Below is a small trained network, with its code and all its weights. Each question gives an input and a target symbol and asks what happens when units are switched off, that is, made to give their printed mean instead of their output.

import numpy as np


def w(rows, s, z=0):
    codes = np.array(rows[::2]) - 128.0
    scale = np.full(codes.shape[1], s)
    scale[-1] = z or s
    return codes * scale


def f(y):
    return y / 2 * (1 + np.tanh(0.7978845608 * (y + 0.044715 * y**3)))


def softmax(a):
    e = np.exp(a - a.max(-1, keepdims=True))
    return e / e.sum(-1, keepdims=True)


def log_softmax(a):
    a = a - a.max(-1, keepdims=True)
    return a - np.log(np.exp(a).sum(-1, keepdims=True))


def net(x, mask):
    ids = ['αβζθλμσω'.index(c) for c in x.split()]
    T = len(ids)
    res = E[ids] + P[:T]
    r = res
    for j in range(2):
        rows = slice(2 * j, 2 * j + 2)
        q, k, v = (r @ M[0][rows].T for M in (Q, K, V))
        z = softmax(np.where(np.tri(T) > 0, q @ k.T / 2**0.5, -1e9)) @ v
        o = O[0][rows]
        res = res + np.where(mask[j], z, o[:, -1]) @ o[:, :-1]
    y = f(res @ A[0][:, :-1].T + A[0][:, -1])
    res = res + np.where(mask[2:18], y, B[0][:, -1]) @ B[0][:, :-1]
    return log_softmax(res[-1] @ U[:, :-1].T + U[:, -1])


Q, K, V, O, A, B = {}, {}, {}, {}, {}, {}
E = w([
[82,66,158,129,209],'α',
[124,60,141,128,70],'β',
[89,118,75,192,189],'ζ',
[193,121,187,166,178],'θ',
[136,175,31,90,188],'λ',
[205,101,82,168,167],'μ',
[232,147,46,52,160],'σ',
[254,125,163,55,168],'ω',
],0.0092)
P = w([
[141,75,155,172,3],'0',
[175,60,108,119,204],'1',
[172,59,99,129,215],'2',
[168,62,101,122,218],'3',
[169,74,103,124,219],'4',
[170,77,105,115,225],'5',
[181,72,98,106,228],'6',
[180,88,100,111,233],'7',
[167,76,95,112,237],'8',
[184,90,85,108,233],'9',
[181,91,83,107,247],'10',
[184,94,81,93,238],'11',
[176,98,61,98,251],'12',
[169,102,75,112,253],'13',
],0.0039)
Q[0] = w([
[79,184,147,134,4],'H0',
[96,169,148,134,62],'H0',
[199,40,85,134,239],'H1',
[77,204,169,108,32],'H1',
],0.014)
K[0] = w([
[145,132,129,125,243],'H0',
[141,132,129,126,196],'H0',
[100,109,133,126,3],'H1',
[143,138,122,132,213],'H1',
],0.018)
V[0] = w([
[188,137,169,161,177],'H0',
[130,146,103,248,79],'H0',
[223,160,28,82,116],'H1',
[53,136,41,142,173],'H1',
],0.011)
O[0] = w([
[122,202,223,99,121,176],'H0',
[195,146,195,207,247,189],'H0',
[209,195,35,228,2,236],'H1',
[212,33,32,119,166,3],'H1',
],0.009,0.0021)
A[0] = w([
[90,60,123,120,188,186],'N0',
[119,26,196,166,59,216],'N1',
[87,172,183,70,146,244],'N2',
[77,132,177,82,158,158],'N3',
[115,40,119,105,190,169],'N4',
[141,51,116,99,171,165],'N5',
[158,202,105,128,172,144],'N6',
[162,87,72,162,67,169],'N7',
[74,133,179,77,161,163],'N8',
[232,89,179,43,105,175],'N9',
[79,210,187,142,104,3],'N10',
[171,154,146,180,180,145],'N11',
[70,215,86,154,64,205],'N12',
[167,2,70,133,141,243],'N13',
[127,116,126,126,119,162],'N14',
[95,143,179,87,153,109],'N15',
],0.0094,0.0027)
B[0] = w([
[104,78,153,130,113,219],'N0',
[190,89,118,254,90,139],'N1',
[88,172,73,111,131,191],'N2',
[92,127,83,126,133,167],'N3',
[113,66,163,109,108,232],'N4',
[127,93,152,95,107,213],'N5',
[132,126,149,194,148,214],'N6',
[130,84,71,120,115,194],'N7',
[84,126,74,126,133,172],'N8',
[84,152,129,169,60,211],'N9',
[166,170,98,48,158,153],'N10',
[142,169,148,155,193,234],'N11',
[108,114,206,117,77,217],'N12',
[198,134,112,56,127,253],'N13',
[135,124,125,128,117,131],'N14',
[105,129,83,116,140,152],'N15',
],0.0097,0.0054)
U = w([
[60,63,102,63,99,2],'α',
[123,66,139,227,34,201],'β',
[71,108,130,197,159,161],'ζ',
[162,175,179,253,171,109],'θ',
[103,198,59,107,190,98],'λ',
[208,84,206,83,166,108],'μ',
[197,136,32,85,133,105],'σ',
[101,175,198,88,81,226],'ω',
],0.0066,0.0036)

Each question gives the input, a string of symbols that net reads in full, and the target symbol t.
The units are the heads (2 rows each of Q, K, V and O) and the neurons (one row each of A and B). Each row of codes is followed by its name. A weight is (code - 128) times the scale printed after its matrix; where a second scale follows, it is the last column's (O, A, B and U).
mask holds one flag per unit, heads first, then neurons. A switched-off unit (its flag False) gives its mean, the last column of its rows in O or B, instead of its output. The means were averaged over made-up inputs and are rounded, as every weight is.
A unit's drop is (log p(t) with every unit on - log p(t) with that unit switched off) / (log p(t) with every unit on - log p(t) with every unit switched off).
The circuit of an input: a set's keep is (log p(t) with only the set's units on - log p(t) with every unit switched off) / (log p(t) with every unit on - log p(t) with every unit switched off). Starting from the 12 units with the biggest drops (on a tie, the unit counted first), units are removed one at a time, each time the one whose removal leaves the highest keep (on an exact tie, the one counted first), for as long as the keep stays at least 0.8.
circuit, biggest first: the units of the circuit, biggest drop first
k most important neurons: the k neurons with the biggest drops, biggest first
which heads matter: for each layer, one digit per head in row order, 1 if its drop is at least 0.15 and else 0, layers parted by /
drop when u is switched off: that unit's drop, to one decimal
input λ ζ σ ζ μ, target σ: circuit, biggest first -> (H1, N13)
input ω θ ω ζ ζ λ λ, target ω: circuit, biggest first -> (H1, N12, H0)
input ζ ζ α θ, target μ: circuit, biggest first -> (H1, N13, H0)
input λ ζ ζ ω λ ζ ζ λ ω σ λ, target σ: which heads matter -> 01
input λ ω ζ, target σ: 2 most important neurons -> (N13, N7)
input ω α α λ ω λ μ ω θ, target ω: circuit, biggest first -> (H1, H0, N12)
input β λ β θ, target ζ: circuit, biggest first -> (H1, N13, N8, N3)
input ζ ζ α, target μ: circuit, biggest first -> (H1, H0, N13)
input λ ζ α α α θ, target σ: circuit, biggest first -> (H1, N13, H0)
input μ ζ λ α ζ ζ θ ω σ ζ θ ζ θ, target θ: which heads matter -> 10
input ω ζ ζ ω λ λ λ ω λ ω μ ζ ζ, target ω: which heads matter -> 11
input λ λ ω ω α, target σ: which heads matter -> 01
input ω μ ζ μ α, target ω: 2 most important neurons -> (N12, N10)
input μ α α ω, target θ: which heads matter -> 10
input ω ω ω ζ σ ω, target ω: most important neuron -> (N12)
input β ζ ω λ α, target α: most important neuron -> (N4)
input ζ α ζ, target μ: drop when H1 is switched off -> 0.9
input ω ω ω λ, target ω: drop when H1 is switched off -> 0.5
input ω σ ω λ ζ λ θ ζ ζ μ, target ω: drop when N11 is switched off -> 0.0
input θ λ λ ζ μ θ ω ζ μ θ ζ ω ζ α, target λ: drop when N7 is switched off -> 0.0
input θ μ ζ λ ω σ, target λ: most important neuron -> (N2)
